Below is a small trained network, with its code and all its weights. Each question gives an input and a target symbol and asks what happens when units are switched off, that is, made to give their printed mean instead of their output.

import numpy as np


def w(rows, s, z=0):
    codes = np.array(rows[::2]) - 128.0
    scale = np.full(codes.shape[1], s)
    scale[-1] = z or s
    return codes * scale


def f(y):
    return y / 2 * (1 + np.tanh(0.7978845608 * (y + 0.044715 * y**3)))


def softmax(a):
    e = np.exp(a - a.max(-1, keepdims=True))
    return e / e.sum(-1, keepdims=True)


def log_softmax(a):
    a = a - a.max(-1, keepdims=True)
    return a - np.log(np.exp(a).sum(-1, keepdims=True))


def net(x, mask):
    ids = ['αβγδεζηθλμπστφω'.index(c) for c in x.split()]
    T = len(ids)
    res = E[ids] + P[:T]
    q, k, v = (res @ M[0].T for M in (Q, K, V))
    z = softmax(np.where(np.tri(T) > 0, q @ k.T / 2**0.5, -1e9)) @ v
    res = res + np.where(mask[0], z, O[0][:, -1]) @ O[0][:, :-1]
    y = f(res @ A[0][:, :-1].T + A[0][:, -1])
    res = res + np.where(mask[1:13], y, B[0][:, -1]) @ B[0][:, :-1]
    return log_softmax(res[-1] @ U[:, :-1].T + U[:, -1])


Q, K, V, O, A, B = {}, {}, {}, {}, {}, {}
E = w([
[74,92,119,114,133,121,193,122,217,110,107],'α',
[170,158,122,164,125,174,170,124,138,154,109],'β',
[125,54,95,193,250,77,85,175,123,79,212],'γ',
[122,147,142,131,125,98,145,210,194,100,67],'δ',
[172,87,116,137,103,151,154,155,164,83,107],'ε',
[76,113,105,139,143,137,194,101,58,146,65],'ζ',
[134,186,116,146,112,135,114,181,182,133,123],'η',
[64,118,52,108,101,165,119,85,99,125,167],'θ',
[151,109,95,128,139,174,178,84,35,157,99],'λ',
[131,130,95,134,96,169,103,136,115,131,138],'μ',
[42,58,84,85,110,141,110,103,146,87,127],'π',
[152,128,115,140,99,156,148,145,146,128,130],'σ',
[108,99,90,141,95,187,107,92,150,133,169],'τ',
[68,39,145,102,105,97,99,188,154,76,65],'φ',
[174,129,122,140,104,174,108,149,75,148,114],'ω',
],0.021)
P = w([
[117,98,66,176,115,151,157,136,146,159,141],'0',
[144,146,83,207,78,101,106,86,133,105,122],'1',
[126,134,107,175,60,138,151,74,159,163,75],'2',
[164,55,75,129,82,190,148,182,143,182,91],'3',
[112,103,111,135,110,160,165,243,93,85,192],'4',
[124,173,191,184,103,127,134,105,104,12,158],'5',
[155,169,171,154,57,131,112,49,148,64,91],'6',
[72,87,6,126,139,159,162,243,139,236,113],'7',
[180,200,84,158,124,160,220,218,85,166,205],'8',
[121,153,192,135,131,175,164,143,119,59,143],'9',
[142,87,83,148,73,126,116,92,175,151,74],'10',
],0.013)
Q[0] = w([
[150,92,10,139,52,105,101,115,172,227,18],'head 1',
[116,79,66,156,142,142,166,217,122,177,161],'head 1',
],0.012)
K[0] = w([
[114,70,78,156,253,146,136,220,122,163,185],'head 1',
[141,138,152,201,217,59,103,100,95,47,198],'head 1',
],0.013)
V[0] = w([
[137,122,150,132,121,90,133,174,248,110,125],'head 1',
[235,240,142,160,125,133,170,156,113,186,145],'head 1',
],0.012)
O[0] = w([
[167,98,192,182,52,48,175,221,112,198,161,111],'head 1',
[195,118,8,92,68,82,97,53,252,196,110,254],'head 1',
],0.014,0.0057)
A[0] = w([
[134,37,95,164,146,154,203,154,183,21,115,235],'neuron 1',
[127,85,124,168,8,110,193,158,100,160,158,140],'neuron 2',
[161,154,114,88,108,142,71,102,31,177,164,152],'neuron 3',
[108,106,31,191,1,142,137,122,132,173,163,216],'neuron 4',
[120,133,16,98,145,154,88,63,164,109,77,158],'neuron 5',
[104,40,132,178,250,35,170,98,174,102,184,127],'neuron 6',
[206,80,74,186,74,52,197,161,108,171,125,173],'neuron 7',
[166,151,48,74,192,203,98,88,174,74,40,144],'neuron 8',
[133,174,116,153,31,169,146,135,75,92,87,193],'neuron 9',
[186,130,46,58,184,101,67,88,182,137,79,2],'neuron 10',
[91,123,207,173,183,164,159,154,61,84,190,71],'neuron 11',
[182,90,115,104,76,6,143,102,151,208,156,3],'neuron 12',
],0.0069,0.0082)
B[0] = w([
[147,200,74,157,110,112,105,135,97,166,98,172],'neuron 1',
[82,152,175,100,166,99,41,34,158,141,145,183],'neuron 2',
[140,130,135,162,169,153,117,130,165,142,2,136],'neuron 3',
[152,137,147,115,160,74,176,101,149,100,56,254],'neuron 4',
[155,114,160,131,119,125,160,227,125,144,124,251],'neuron 5',
[191,186,125,123,131,153,87,153,61,191,123,131],'neuron 6',
[75,104,89,128,54,110,132,107,93,121,139,219],'neuron 7',
[108,117,139,110,175,81,85,175,145,127,181,234],'neuron 8',
[88,146,108,207,152,136,139,147,157,147,128,163],'neuron 9',
[92,192,160,80,79,208,132,61,49,137,143,225],'neuron 10',
[135,78,89,62,117,160,113,115,180,142,105,193],'neuron 11',
[182,48,159,133,201,198,139,161,90,61,218,203],'neuron 12',
],0.01,0.031)
U = w([
[112,122,126,127,138,172,192,147,87,96,109,32],'α',
[100,157,113,104,42,170,84,100,150,164,206,70],'β',
[116,127,189,143,173,80,137,171,55,99,161,116],'γ',
[134,211,64,189,60,225,172,118,114,124,141,254],'δ',
[177,117,132,197,150,78,188,255,176,135,133,176],'ε',
[163,131,2,124,65,114,133,108,233,153,68,185],'ζ',
[156,116,198,120,173,161,108,129,149,153,145,88],'η',
[107,166,69,85,204,154,116,56,169,107,149,111],'θ',
[148,114,147,160,204,103,142,216,167,100,197,129],'λ',
[145,167,128,143,163,160,90,131,44,158,223,130],'μ',
[81,216,103,139,90,92,153,91,49,141,126,168],'π',
[141,228,111,72,114,126,127,113,144,186,91,114],'σ',
[165,100,78,104,178,124,75,79,207,157,197,94],'τ',
[153,116,123,82,88,152,176,138,82,124,160,136],'φ',
[152,141,119,133,142,152,106,128,133,141,171,110],'ω',
],0.007,0.0092)

Each question gives the input, a string of symbols that net reads in full, and the target symbol t.
The units are the heads (2 rows each of Q, K, V and O) and the neurons (one row each of A and B). Each row of codes is followed by its name. A weight is (code - 128) times the scale printed after its matrix; where a second scale follows, it is the last column's (O, A, B and U).
mask holds one flag per unit, heads first, then neurons. A switched-off unit (its flag False) gives its mean, the last column of its rows in O or B, instead of its output. The means were averaged over made-up inputs and are rounded, as every weight is.
A unit's drop is (log p(t) with every unit on - log p(t) with that unit switched off) / (log p(t) with every unit on - log p(t) with every unit switched off).
The circuit of an input: a set's keep is (log p(t) with only the set's units on - log p(t) with every unit switched off) / (log p(t) with every unit on - log p(t) with every unit switched off). Starting from the 12 units with the biggest drops (on a tie, the unit counted first), units are removed one at a time, each time the one whose removal leaves the highest keep (on an exact tie, the one counted first), for as long as the keep stays at least 0.8.
units of the circuit, in order: the units of the circuit, biggest drop first
most important unit: the unit with the biggest drop
top k neurons: the k neurons with the biggest drops, biggest first
input σ ω β β θ ω θ φ σ β, target θ: most important unit	head 1
input η β β ω ζ ω η ε β β ω, target π: units of the circuit, in order	[head 1; neuron 5; neuron 12]
input σ η β π σ, target τ: top 2 neurons	[neuron 12; neuron 2]
input ζ ω β μ, target λ: units of the circuit, in order	[head 1; neuron 10; neuron 8]
input σ ω ω μ θ, target σ: top 3 neurons	[neuron 12; neuron 10; neuron 5]
input δ ζ β, target γ: units of the circuit, in order	[head 1; neuron 2; neuron 11]
input π δ β, target α: units of the circuit, in order	[head 1; neuron 11]
input τ β ω δ β ζ ω θ β, target λ: units of the circuit, in order	[head 1; neuron 10; neuron 8]
input ω ω β ω, target σ: units of the circuit, in order	[head 1; neuron 10; neuron 12]
input θ β ω η β η ω θ θ, target τ: units of the circuit, in order	[head 1; neuron 2]
input θ τ β ω, target θ: units of the circuit, in order	[head 1; neuron 5; neuron 11]
input β σ μ σ ε ω σ μ λ ω η, target ε: units of the circuit, in order	[neuron 10; neuron 2]
input η τ β γ, target μ: top 4 neurons	[neuron 6; neuron 4; neuron 5; neuron 1]
input τ λ β β η τ δ, target φ: most important unit	head 1
input θ β μ ω φ ω σ β θ β, target ζ: units of the circuit, in order	[neuron 10; neuron 12]
input δ β μ β β θ σ τ τ, target θ: units of the circuit, in order	[head 1; neuron 11]
input σ θ τ β τ ε θ, target φ: top 4 neurons	[neuron 10; neuron 12; neuron 5; neuron 2]
input ω β θ, target σ: units of the circuit, in order	[head 1; neuron 10; neuron 12; neuron 5]
input ω ε τ θ β τ, target δ: units of the circuit, in order	[neuron 8; neuron 2]
input β β β σ θ γ, target μ: top 2 neurons	[neuron 10; neuron 6]
input β δ θ ε π β, target θ: top 3 neurons	[neuron 5; neuron 11; neuron 10]
input ω η σ α β σ σ ω β, target ζ: most important unit	neuron 10
input σ η β ζ β β ω β π, target φ: top 3 neurons	[neuron 10; neuron 12; neuron 5]
input α β β ω, target β: top 4 neurons	[neuron 11; neuron 2; neuron 4; neuron 12]
input τ ω δ ω δ τ α γ θ, target θ: top 3 neurons	[neuron 11; neuron 5; neuron 2]
